Below is a small trained network, with its code and all its weights. Each question gives an input and a class and asks what happens when units are switched off, that is, made to give their printed mean instead of their output.

import numpy as np


def w(rows, s, z=0):
    codes = np.array(rows[::2]) - 128.0
    scale = np.full(codes.shape[1], s)
    scale[-1] = z or s
    return codes * scale


def f(y):
    return np.maximum(y, 0)


def log_softmax(a):
    a = a - a.max(-1, keepdims=True)
    return a - np.log(np.exp(a).sum(-1, keepdims=True))


def net(x, mask):
    res = np.array(x, float).reshape(1, 7) / 4 @ E
    y = f(res @ A[0][:, :-1].T + A[0][:, -1])
    res = res + np.where(mask, y, B[0][:, -1]) @ B[0][:, :-1]
    return log_softmax(res[-1] @ U[:, :-1].T + U[:, -1])


A, B = {}, {}
E = w([
[103,118,78,139,166,146,124,106,150,132,125,164],'x0',
[184,191,52,1,123,165,251,135,76,17,79,121],'x1',
[102,123,118,81,169,129,113,127,121,151,147,158],'x2',
[204,33,134,206,173,167,128,220,39,46,147,228],'x3',
[17,111,113,142,46,185,130,187,118,84,176,100],'x4',
[145,113,148,131,106,119,122,143,134,81,101,81],'x5',
[156,118,178,135,130,151,150,110,120,146,166,97],'x6',
],0.0083)
A[0] = w([
[237,83,140,171,218,53,137,205,107,112,131,168,189],'N0',
[121,84,242,216,180,27,17,109,139,208,53,146,255],'N1',
[45,183,127,98,106,146,119,61,136,101,140,123,124],'N2',
[7,72,187,207,106,77,94,143,171,123,166,158,194],'N3',
[51,51,88,125,118,220,196,242,3,93,176,105,113],'N4',
[132,89,134,143,120,203,231,187,67,87,119,184,46],'N5',
[159,187,168,133,151,74,84,42,191,172,115,110,223],'N6',
[57,114,114,121,36,244,143,165,168,106,195,129,239],'N7',
],0.0068,0.0031)
B[0] = w([
[145,93,100,132,146,183,175,107,121,144,102,145,211],'N0',
[160,97,89,147,124,69,85,119,135,145,138,113,247],'N1',
[109,132,97,88,142,156,146,174,154,123,124,86,169],'N2',
[66,54,163,173,85,158,99,161,74,116,169,103,210],'N3',
[131,186,137,162,155,104,70,86,160,73,152,142,207],'N4',
[127,114,157,135,249,106,122,112,142,95,149,129,187],'N5',
[112,157,100,127,167,79,111,153,186,141,77,93,203],'N6',
[100,177,153,101,75,142,70,145,177,126,180,128,198],'N7',
],0.012,0.014)
U = w([
[115,175,104,196,227,20,45,110,165,114,131,106,108],'0',
[190,3,70,166,178,150,105,171,103,200,100,178,222],'1',
[177,142,67,35,132,76,205,67,179,120,54,128,189],'2',
[179,90,107,114,176,164,239,56,41,91,77,220,66],'3',
[13,108,141,134,60,153,106,208,123,178,153,76,1],'4',
[110,62,164,180,72,156,77,122,80,79,188,204,160],'5',
[86,191,93,71,78,200,163,145,171,88,176,108,149],'6',
],0.0074,0.0026)

Each question gives the input, the list of numbers given to net, and the class t.
The units are the neurons (one row each of A and B). Each row of codes is followed by its name. A weight is (code - 128) times the scale printed after its matrix; where a second scale follows, it is the last column's (A, B and U).
mask holds one flag per neuron, in row order. A switched-off neuron (its flag False) gives its mean, the last column of its row in B, instead of its output. The means were averaged over made-up inputs and are rounded, as every weight is.
A unit's drop is (log p(t) with every unit on - log p(t) with that unit switched off) / (log p(t) with every unit on - log p(t) with every unit switched off).
The circuit of an input: a set's keep is (log p(t) with only the set's units on - log p(t) with every unit switched off) / (log p(t) with every unit on - log p(t) with every unit switched off). Starting from all 8 units, units are removed one at a time, each time the one whose removal leaves the highest keep (on an exact tie, the one counted first), for as long as the keep stays at least 0.8.
circuit, biggest first: the units of the circuit, biggest drop first
unit that matters most: the unit with the biggest drop
top k neurons: the k neurons with the biggest drops, biggest first
drop when u is switched off: that unit's drop, to one decimal
input [-4,3,6,-6,-8,-5,4], class 2: unit that matters most -> N4
input [8,0,-8,4,0,5,-6], class 1: top 3 neurons -> (N0, N7, N6)
input [1,-8,-3,2,1,4,4], class 5: top 3 neurons -> (N3, N2, N1)
input [-6,3,2,-3,-7,-6,4], class 2: circuit, biggest first -> (N4, N3)
input [-2,6,-2,7,-1,-2,6], class 3: circuit, biggest first -> (N0, N1)
input [2,-3,-7,-4,1,-6,-2], class 4: circuit, biggest first -> (N4, N5)
input [-1,-3,1,0,1,-1,7], class 4: top 2 neurons -> (N4, N5)
input [0,1,1,-2,-8,7,-8], class 2: circuit, biggest first -> (N4, N3)
input [7,-7,-5,-4,1,2,7], class 4: top 3 neurons -> (N3, N4, N5)
input [1,4,-8,0,-7,-1,8], class 2: top 2 neurons -> (N3, N6)
input [-2,2,3,-8,-7,3,-3], class 2: top 3 neurons -> (N4, N3, N5)
input [0,1,-6,-6,-7,-5,-6], class 2: top 3 neurons -> (N4, N3, N5)
input [8,-1,-1,3,5,-7,5], class 5: top 3 neurons -> (N6, N3, N1)
input [-6,-8,-8,2,-7,3,0], class 1: unit that matters most -> N0
input [-5,0,7,1,5,-7,0], class 5: top 2 neurons -> (N6, N4)
input [-2,-7,-3,-6,2,8,2], class 4: top 2 neurons -> (N3, N4)
input [0,3,2,-8,3,-1,-2], class 6: top 2 neurons -> (N3, N1)
input [7,4,-4,-6,-7,-6,-5], class 2: drop when N0 is switched off -> 0.0
input [3,-4,-2,5,-8,-4,-3], class 1: drop when N0 is switched off -> 0.1
input [-5,6,4,2,4,2,-5], class 0: circuit, biggest first -> (N4)
input [-5,5,0,8,-1,7,3], class 3: drop when N0 is switched off -> 1.1
